Moves between nodes:
doke: &>lopi, +>soge, *>mafe
vabe: &>mafe, +>manu, *>dute
lopi: &>salo, +>piti, *>doke
kube: &>veta, +>bufa, *>bamo
futo: &>nomi, +>limu, *>dabo
delo: &>zade, +>tife, *>veta
biru: &>limu, +>nomi, *>lagu
nado: &>zapa, +>kulu, *>vike
pimu: &>kedu, +>rinu, *>zade
bufa: &>vebo, +>kube, *>mefu
vike: &>nado, +>soti, *>vebo
pezu: &>dodu, +>tizo, *>ribo
salo: &>rezi, +>dale, *>lopi
rinu: &>pafo, +>pimu, *>paka
mefu: &>bufa, +>veta, *>tife
zapa: &>dabo, +>gedo, *>nado
bove: &>dale, +>rezi, *>mozu
nomi: &>mozu, +>biru, *>futo
limu: &>lupu, +>futo, *>biru
gedo: &>kulu, +>zapa, *>lupu
ribo: &>pezu, +>gizu, *>rare
lupu: &>gedo, +>dabo, *>limu
rofo: &>noru, +>mulo, *>kedu
paka: &>rinu, +>kedu, *>mulo
zade: &>pimu, +>pafo, *>delo
rezi: &>lagu, +>bove, *>salo
piti: &>soge, +>lopi, *>dale
gizu: &>dute, +>ribo, *>tizo
pafo: &>tife, +>zade, *>rinu
kedu: &>rofo, +>paka, *>pimu
saki: &>manu, +>mafe, *>soge
lagu: &>biru, +>mozu, *>rezi
veta: &>delo, +>mefu, *>kube
bamo: &>kube, +>vebo, *>soti
rare: &>ribo, +>dute, *>manu
dute: &>vabe, +>rare, *>gizu
mafe: &>doke, +>saki, *>vabe
tife: &>mefu, +>delo, *>pafo
tizo: &>gizu, +>pezu, *>noru
mozu: &>bove, +>lagu, *>nomi
dale: &>piti, +>salo, *>bove
dodu: &>mulo, +>noru, *>pezu
dabo: &>futo, +>lupu, *>zapa
vebo: &>vike, +>bamo, *>bufa
mulo: &>paka, +>rofo, *>dodu
kulu: &>soti, +>nado, *>gedo
soge: &>saki, +>doke, *>piti
noru: &>tizo, +>dodu, *>rofo
soti: &>bamo, +>vike, *>kulu
manu: &>rare, +>vabe, *>saki

In the rows, zero is written as 518.

The rows follow the links: the fewer symbols apart two nodes are, the more alike their rows tend to be.

Each row is also shifted at random along 8 hidden directions that mean nothing.

Some nodes, each with a row of numbers:
rare
338,474,486,390,520,531,400,448,591,597,490,509,415,474,315,632,448,448,521,518,529,539,438,591,533,515,476,476,535,369,584,643,562,501,553,530,593,529,548,631,451
zade
515,435,518,558,557,482,640,443,566,503,450,550,576,433,566,501,556,571,357,554,551,488,439,506,590,477,545,493,440,527,470,603,416,525,650,519,496,561,642,349,440
manu
549,528,470,597,567,420,297,460,562,557,556,527,425,510,250,507,453,516,464,578,530,619,453,542,559,449,454,485,557,366,571,610,603,557,510,490,585,502,663,781,467
gedo
532,551,523,426,445,570,652,542,452,509,508,547,551,534,565,490,530,461,513,537,624,519,577,453,569,574,464,558,463,325,476,397,483,543,546,523,529,480,524,542,609
tizo
476,535,454,681,535,466,707,617,492,543,598,474,602,494,726,318,491,516,565,619,484,527,596,624,475,576,541,522,502,843,564,372,439,511,662,566,422,633,431,577,578
vike
426,485,534,488,478,519,603,516,558,520,592,586,449,485,619,504,568,528,594,491,577,475,444,441,487,405,572,542,479,386,446,596,449,542,526,441,497,523,447,519,460
piti
430,631,554,532,541,474,334,430,515,625,397,447,397,504,297,515,500,425,597,465,378,539,585,791,468,759,634,458,426,774,603,477,639,483,638,608,473,653,509,370,566
tife
482,619,579,421,444,542,507,521,497,523,413,474,431,548,455,591,546,443,592,454,510,522,587,591,476,654,565,545,476,536,522,459,565,473,489,510,512,483,515,398,576
nomi
512,466,563,501,589,542,440,598,511,485,499,544,618,544,464,524,558,578,502,494,422,612,550,535,493,572,450,438,526,485,481,497,602,569,517,593,526,541,560,444,542
doke
589,570,540,697,552,433,497,600,530,440,558,417,490,568,674,480,486,628,514,558,420,553,513,444,466,433,604,555,687,687,582,564,612,544,332,384,516,450,589,382,461
rofo
614,441,408,475,570,534,451,470,503,550,645,612,575,493,371,481,480,490,549,556,624,509,489,513,554,462,403,454,446,268,499,521,438,575,666,644,530,600,439,801,543
dute
460,602,509,575,571,493,690,561,460,419,526,471,561,560,698,502,487,611,427,592,503,525,583,422,551,535,518,486,585,539,554,401,495,513,514,416,541,513,609,406,571
biru
436,417,561,576,438,487,629,678,573,567,481,428,592,463,528,465,536,432,516,560,475,648,491,693,475,582,415,581,512,748,551,519,526,459,489,558,493,465,569,565,475
rezi
474,440,432,579,478,515,544,512,544,470,651,509,532,510,662,558,465,545,617,518,595,388,456,459,439,323,572,597,600,586,561,596,370,492,418,510,487,478,317,628,445
paka
661,490,519,457,471,584,608,573,487,517,401,459,645,524,537,523,499,474,396,567,543,579,563,501,587,600,425,558,526,496,549,458,549,519,504,558,558,444,640,423,564
rinu
604,565,568,453,500,614,464,610,458,450,555,492,548,663,587,679,535,572,630,393,453,494,604,433,450,495,481,539,657,577,531,460,564,435,263,495,559,379,358,557,595
kedu
590,421,580,529,574,544,391,578,591,586,446,499,584,503,349,523,557,536,562,487,373,638,488,606,506,582,462,440,500,520,525,613,700,498,530,614,534,570,582,416,471
soge
236,620,491,508,526,439,388,441,518,518,518,499,356,491,360,555,475,458,656,515,474,511,537,673,392,607,623,478,477,476,598,492,533,559,634,516,503,633,473,457,542
veta
553,540,604,664,562,403,430,547,551,494,567,559,459,521,536,472,585,601,487,485,437,549,490,558,476,464,558,523,540,718,446,575,522,523,449,426,458,494,560,594,463
zapa
694,438,528,496,524,619,554,519,563,583,580,557,548,530,683,474,554,567,632,440,506,431,460,377,528,410,566,518,517,524,473,602,551,505,491,527,473,544,356,490,455
futo
663,429,597,397,601,658,534,587,537,604,508,544,593,558,558,606,575,582,495,403,424,525,504,507,578,529,413,426,541,637,479,545,562,403,482,561,543,501,442,610,511
kube
402,604,556,506,492,453,525,443,513,519,501,545,428,476,581,492,572,510,520,489,542,454,531,549,488,550,654,545,446,595,465,511,468,556,571,467,450,569,517,399,514

From each start, follow one symbol. Which node do you reach?
Answer with the node's name.
452,483,538,428,604,590,426,604,508,574,597,532,528,570,410,599,514,519,648,444,414,571,549,613,459,574,413,421,554,538,538,487,574,426,506,599,547,553,390,741,571
+ dodu
296,408,477,410,511,565,597,601,533,454,572,517,591,515,564,663,472,544,446,543,566,552,473,462,509,413,356,527,630,403,541,549,413,489,414,484,601,392,497,690,504
* pezu
370,433,591,506,524,476,554,550,592,540,467,551,528,449,464,508,589,526,420,541,511,603,437,536,544,485,449,484,473,449,459,609,515,530,534,472,528,492,667,530,437
+ kulu
306,628,443,376,429,505,547,351,470,534,598,606,339,481,476,601,501,381,608,476,718,342,544,596,481,519,581,586,392,433,486,438,253,509,640,498,485,556,326,756,589
* tife
468,590,575,625,476,423,610,620,482,481,523,522,539,517,558,374,576,485,418,584,540,656,595,577,534,606,441,567,483,599,459,383,516,551,521,468,486,465,679,609,590
* gedo
688,412,458,455,464,605,677,565,539,495,598,527,566,512,687,581,483,524,589,512,606,430,461,382,517,370,474,563,592,411,536,579,395,472,435,493,546,436,358,628,480
& biru
481,462,473,457,520,507,475,424,548,531,513,516,462,495,410,671,458,511,411,513,580,463,439,544,577,430,451,531,560,560,561,624,398,443,460,498,574,436,529,728,451
+ dale
435,404,592,317,528,587,510,622,585,589,489,573,540,478,429,545,569,487,533,486,489,645,455,569,501,560,386,428,476,314,445,575,594,540,577,543,555,533,561,572,478
* zapa
741,615,635,474,497,553,520,487,512,664,408,493,424,541,522,476,592,472,464,432,446,507,570,611,604,668,571,520,459,813,485,467,624,435,517,486,466,514,555,503,538
& kube
221,487,572,480,591,443,482,512,562,447,542,597,460,484,421,669,577,587,433,485,504,537,437,549,473,421,466,462,526,443,432,619,414,500,463,422,546,475,601,597,441
& zade
581,614,568,531,473,466,558,583,477,497,560,545,469,549,574,397,563,504,526,540,549,583,585,494,518,548,516,558,486,444,441,409,544,587,506,441,495,489,578,589,582
+ vike
456,569,525,474,525,445,624,533,569,571,470,472,398,431,446,480,461,448,499,602,502,610,486,621,513,598,535,457,477,450,582,530,543,530,668,428,554,579,672,485,491
& manu
462,631,432,601,557,456,541,385,437,427,471,513,513,533,546,500,460,569,349,627,572,463,556,407,608,517,576,524,534,444,555,441,469,582,570,468,536,539,655,410,569
* dute
391,515,487,471,445,552,395,426,480,515,425,540,587,522,301,522,515,418,502,511,610,526,550,539,554,613,482,564,420,300,498,489,577,567,550,668,531,506,549,442,590
+ dabo
462,611,497,504,539,486,677,531,507,503,568,475,414,525,715,520,455,534,471,578,529,469,541,512,522,495,555,518,600,660,582,466,395,477,525,373,510,509,516,600,541
& doke
435,428,540,513,583,488,409,517,569,476,553,586,560,501,380,587,544,590,503,504,489,581,438,502,482,433,445,439,528,328,460,636,506,543,496,542,559,526,561,540,446
* zade
